Below is a small trained network, with its code and all its weights. Each question gives an input and a target symbol and asks what happens when units are switched off, that is, made to give their printed mean instead of their output.

import numpy as np


def w(rows, s, z=0):
    codes = np.array(rows[::2]) - 128.0
    scale = np.full(codes.shape[1], s)
    scale[-1] = z or s
    return codes * scale


def f(y):
    return np.maximum(y, 0)


def softmax(a):
    e = np.exp(a - a.max(-1, keepdims=True))
    return e / e.sum(-1, keepdims=True)


def log_softmax(a):
    a = a - a.max(-1, keepdims=True)
    return a - np.log(np.exp(a).sum(-1, keepdims=True))


def net(x, mask):
    ids = ['αβγδελξστω'.index(c) for c in x.split()]
    T = len(ids)
    res = E[ids] + P[:T]
    r = res
    for j in range(2):
        rows = slice(3 * j, 3 * j + 3)
        q, k, v = (r @ M[0][rows].T for M in (Q, K, V))
        z = softmax(np.where(np.tri(T) > 0, q @ k.T / 3**0.5, -1e9)) @ v
        o = O[0][rows]
        res = res + np.where(mask[j], z, o[:, -1]) @ o[:, :-1]
    y = f(res @ A[0][:, :-1].T + A[0][:, -1])
    res = res + np.where(mask[2:18], y, B[0][:, -1]) @ B[0][:, :-1]
    return log_softmax(res[-1] @ U[:, :-1].T + U[:, -1])


Q, K, V, O, A, B = {}, {}, {}, {}, {}, {}
E = w([
[103,105,188],'α',
[139,119,154],'β',
[81,146,176],'γ',
[144,131,133],'δ',
[179,74,146],'ε',
[119,144,147],'λ',
[123,146,151],'ξ',
[140,125,147],'σ',
[120,122,151],'τ',
[131,120,6],'ω',
],0.023)
P = w([
[163,139,201],'0',
[45,115,100],'1',
[160,212,175],'2',
[141,83,166],'3',
[64,71,96],'4',
[144,227,216],'5',
[171,70,186],'6',
[108,1,111],'7',
],0.014)
Q[0] = w([
[119,21,88],'head 1',
[145,145,108],'head 1',
[136,217,81],'head 1',
[176,186,86],'head 2',
[78,102,246],'head 2',
[25,101,106],'head 2',
],0.011)
K[0] = w([
[66,185,234],'head 1',
[103,133,85],'head 1',
[35,112,60],'head 1',
[60,100,30],'head 2',
[183,171,254],'head 2',
[173,198,108],'head 2',
],0.0095)
V[0] = w([
[209,17,113],'head 1',
[176,92,34],'head 1',
[199,74,155],'head 1',
[198,130,147],'head 2',
[136,131,93],'head 2',
[52,9,140],'head 2',
],0.013)
O[0] = w([
[151,17,142,94],'head 1',
[213,117,77,4],'head 1',
[165,72,153,151],'head 1',
[153,79,22,152],'head 2',
[199,109,165,80],'head 2',
[41,23,255,120],'head 2',
],0.0091,0.015)
A[0] = w([
[227,67,72,91],'neuron 1',
[134,97,142,66],'neuron 2',
[20,144,133,184],'neuron 3',
[139,51,107,101],'neuron 4',
[156,79,143,116],'neuron 5',
[71,231,147,209],'neuron 6',
[230,176,225,134],'neuron 7',
[164,185,254,118],'neuron 8',
[109,59,86,116],'neuron 9',
[168,201,114,120],'neuron 10',
[190,76,169,150],'neuron 11',
[192,86,175,154],'neuron 12',
[150,124,231,112],'neuron 13',
[80,91,102,18],'neuron 14',
[80,118,167,122],'neuron 15',
[245,155,118,254],'neuron 16',
],0.0092,0.0071)
B[0] = w([
[120,145,180,140],'neuron 1',
[144,158,179,133],'neuron 2',
[163,140,171,255],'neuron 3',
[190,76,220,139],'neuron 4',
[112,159,124,139],'neuron 5',
[187,99,106,238],'neuron 6',
[93,90,2,145],'neuron 7',
[166,94,109,182],'neuron 8',
[188,168,22,140],'neuron 9',
[61,114,147,139],'neuron 10',
[86,178,91,146],'neuron 11',
[83,169,80,146],'neuron 12',
[175,96,80,173],'neuron 13',
[73,197,64,138],'neuron 14',
[139,168,93,195],'neuron 15',
[90,159,111,145],'neuron 16',
],0.0079,0.021)
U = w([
[2,120,148,139],'α',
[121,116,108,148],'β',
[103,179,154,2],'γ',
[162,127,132,206],'δ',
[98,40,62,251],'ε',
[176,129,86,76],'λ',
[96,146,81,86],'ξ',
[164,72,91,196],'σ',
[153,116,139,41],'τ',
[117,53,181,221],'ω',
],0.014,0.0023)

Each question gives the input, a string of symbols that net reads in full, and the target symbol t.
The units are the heads (3 rows each of Q, K, V and O) and the neurons (one row each of A and B). Each row of codes is followed by its name. A weight is (code - 128) times the scale printed after its matrix; where a second scale follows, it is the last column's (O, A, B and U).
mask holds one flag per unit, heads first, then neurons. A switched-off unit (its flag False) gives its mean, the last column of its rows in O or B, instead of its output. The means were averaged over made-up inputs and are rounded, as every weight is.
A unit's drop is (log p(t) with every unit on - log p(t) with that unit switched off) / (log p(t) with every unit on - log p(t) with every unit switched off).
The circuit of an input: a set's keep is (log p(t) with only the set's units on - log p(t) with every unit switched off) / (log p(t) with every unit on - log p(t) with every unit switched off). Starting from the 12 units with the biggest drops (on a tie, the unit counted first), units are removed one at a time, each time the one whose removal leaves the highest keep (on an exact tie, the one counted first), for as long as the keep stays at least 0.8.
circuit, biggest first: the units of the circuit, biggest drop first
top k neurons: the k neurons with the biggest drops, biggest first
heads that matter: for each layer, one digit per head in row order, 1 if its drop is at least 0.15 and else 0, layers parted by /
drop of u: that unit's drop, to one decimal
input α σ δ α γ α α ξ, target α: circuit, biggest first : head 1
input ω α α ε β, target α: circuit, biggest first : neuron 13; head 1
input γ λ α σ σ, target α: top 2 neurons : neuron 13; neuron 8
input δ α β, target σ: heads that matter : 01
input α γ γ ω α α ε, target ω: heads that matter : 11
input ω α α α τ, target α: top 2 neurons : neuron 13; neuron 8
input α ε γ δ, target ω: heads that matter : 01
input ε α ω τ γ γ, target ξ: heads that matter : 11
input ε δ γ γ ω, target γ: circuit, biggest first : head 1; head 2; neuron 3
input α γ α β, target ω: circuit, biggest first : head 2; head 1
input α α α ξ β γ α ξ, target γ: heads that matter : 10
input γ β σ α α α α ε, target α: heads that matter : 10
input α α α γ ξ, target α: circuit, biggest first : head 2; head 1
input δ α σ, target σ: heads that matter : 01
input δ α β ξ ω α, target ξ: top 2 neurons : neuron 16; neuron 6
input τ α ε β α β, target ε: top neuron : neuron 7
input α γ α ε α ε, target ε: heads that matter : 10
input ξ α ξ α β γ α β, target γ: circuit, biggest first : head 1; neuron 3
input α ω τ τ, target ω: heads that matter : 00
input α ξ ε α α α ξ ε, target α: heads that matter : 10
input τ ω α, target ξ: top 2 neurons : neuron 16; neuron 3
input α α γ ε, target ω: circuit, biggest first : head 2
input λ γ ε, target ε: top 2 neurons : neuron 7; neuron 3
input ω ξ α α β γ β α, target γ: drop of head 1 : 0.5
